rarap: [142 126 133 145 106 137 154  59 112 167 108 122 141 103 113]
gefuz: [153 122 126 146 111 131 126  99 108 132 113  95 157 124 124]
vur: [142 106  86 154  97 138 159 154 111 159 135  16 141 179 143]
lasa: [147 118 121 126 106 116 107 123 112 166 137  86 146 130 186]
Sinep: [145 112 123 138 153 132 120 140 105 128 153 106 141 140 152]
Gofer: [164 163 106 139  85 182 149  67 201 112  84 101 145 161  73]
Zalo: [124 120 166  94  66 100 114  94  90 155  47 127 135  77 153]
veb: [131 130 145 104 113 146 127 105 101  73  59 148 130 108  95]
len: [145 112 123 138 153] -> 5
len: [142 126 133] -> 3
len: [142 126 133 145 106 137 154  59 112 167] -> 10
diff gefuz: [153 122 126 146 111 131 125  99 108 132 113  95 157 124 124] -> 6, [126]
len: [142 106  86 154  97 138 159 154 111 159] -> 10

lati: [115  97 181  99  97 129 210 118 189 152 105 100 135  82 146 131 122 134
 128 122 157 121]
fop: [135 162  99  87 138 145 123 139 107 121 223 154 133  95 127 132 127 166
  85  95 164 133]
kazar: [108  85 120 129 142 162 132 193 132 100 123 189 174 138  84 176 190 133
 129 117 143 120]
Saboz: [206 137 120 184 111  98 143  84 114 156  77 108 108 164 177 139 146 155
 137 128 102 129]
len: [206 137 120 184 111  98 143  84 114 156  77 108 108 164 177 139 146 155
 137 128 102] -> 21
len: [206 137 120 184 111  98 143  84 114 156  77 108 108] -> 13
len: [115  97 181  99  97 129 210 118 189 152 105 100 135  82 146 131 122 134
 128 122 157 121] -> 22
diff lati: [115  97 181  99  97 129 210 118 189 152 105 100 135  82 146 131 122 134
 129 122 157 121] -> 18, [128]

Nomot: [ 68 186 146 169  84 140 177  69 218 173 166  84 112  64 174 160 167  56
 159 155  74 173  51 167 156  94  68 172  54  74 162 175 172 117 119 160
 102 124 153]
Fovir: [129  77  81  92  99  89  80 125  70  68  76 143 127 123  67  80  86 134
  84  67 114  74 121  76  67 109 117  65 129 113  84  83  85 124  98  77
 134  96  70]
Dizap: [130 135  63 167 129  81 145 144  93 148 156 122 138 162 135 165 163 154
 166  52 135 156 156 160  61 133 131  77 147 143 168 153 164 128  92  72
 119  98  53]
Ranuf: [118  93  85 101 109  82  90 120  78  88  89 134 125 115  83  99  97 132
  93  69 115  96 128  87  64 115 112  69 119 109  89  97  91 119  92  76
 126 102  70]
len: [130 135  63 167 129  81 145 144  93 148 156 122 138 162 135 165 163 154
 166  52 135 156 156 160  61 133 131  77 147 143 168 153 164 128  92  72
 119  98  53] -> 39
diff Dizap: [130 135  63 167 129  81 145 144  93 148 156 122 138 162 135 165 163 154
 166  52 135 156 156 160  61 133 131  77 147 143 168 153 164 129  92  72
 119  98  53] -> 33, [128]
len: [118  93  85 101 109  82  90 120  78  88  89 134 125 115] -> 14

beb: [200  47  85  58  57 140 150  46 144  84 167 185 210  89  90 185 165 179
 128 118 198 162 126]
Nofug: [123 106 174 140 149  66 178  74 133 188 175 181  46 189  60  78 205 172
 140 134  87  75  51]
gug: [ 79 202  49  75  83 166 128 142 110 181 174 104  96 126 148 164 120 125
  87 149 158 113 126]
doku: [133 150  47  63 183  59 199 135  65  97 204 158 100 188  48 179 132 170
 177 110 112 186 119]
dafo: [149 136 119  83 146 133 170 146 206 104 143 173 163  76 174  71  95 205
  51 193 139 211  90]
Niz: [151 107  68 103  71 166 210 112 199 195 166 114 199  93  65 164 204 129
 110  89  55 101 142]
gesi: [ 94 139 127 121 123 178 135 134 149 124 161 208  92 123 194 159  59  89
 115 103 167 186 158]
zov: [102 105  44 210 151  60  97 126 201  84 163  86 168  72  81 112  79  65
 212  48 180 201  51]
vetet: [186 172  77  47 167  72 183 119 118 153  61 185  55 193 134 103  66 186
 107 146 160  86 164]
Ponuv: [127 193  47  84  83 166 187 125  60 102  73  46 193  60 114 111  49  84
  68  79 189 179  56]
Vaki: [ 50 128  93 199 137  61 209 181  74 160 153  84 163  68 193 183 138 100
  89  90  94  68  58]
diff beb: [200  47  85  58  57 140 150  46 144  84 167 185 210  89  90 185 166 179
 128 118 198 162 126] -> 16, [165]
diff Nofug: [124 106 174 140 149  66 178  74 133 188 175 181  46 189  60  78 205 172
 140 134  87  75  51] -> 0, [123]
len: [ 79 202  49  75  83 166 128] -> 7

Zanef: [143 136 147 128 134 159 120 194 109 169  99 127  81  70 190 164 193  86
 179 227 153]
fes: [149 112 122 133 115 132 128 112 134 143 129 116 143 106 119 137 116 142
 128 148 120]
Pumid: [151 113 126 133 113 128 129 111 130 142 131 114 140 105 122 137 117 141
 130 151 121]
bodon: [133 133 132 138 104 154 118 188 108 196 111 125  79  65 182 146 188  92
 164 228 161]
Mozi: [137 137 133 135 107 155 125 192 102 190 108 126  85  68 186 151 188  91
 165 226 156]
Kar: [141 130 153 129 141 162 110 190 121 171 101 125  72  65 184 161 192  89
 182 230 155]
Nivap: [138 110 134 132 112 108 128 125 119 135 132 111 130 130 146 125 128 103
 155 145 119]
rofi: [133 126 140 140 113 157 108 184 120 197 112 124  70  61 175 144 187  94
 165 234 163]
len: [133 133 132 138 104 154 118 188 108 196 111 125  79  65] -> 14
len: [141 130 153 129 141 162 110 190 121 171 101 125  72  65 184 161 192  89
 182 230 155] -> 21
diff Mozi: [137 137 133 135 107 155 125 192 102 190 108 126  85  67 186 151 188  91
 165 226 156] -> 13, [68]

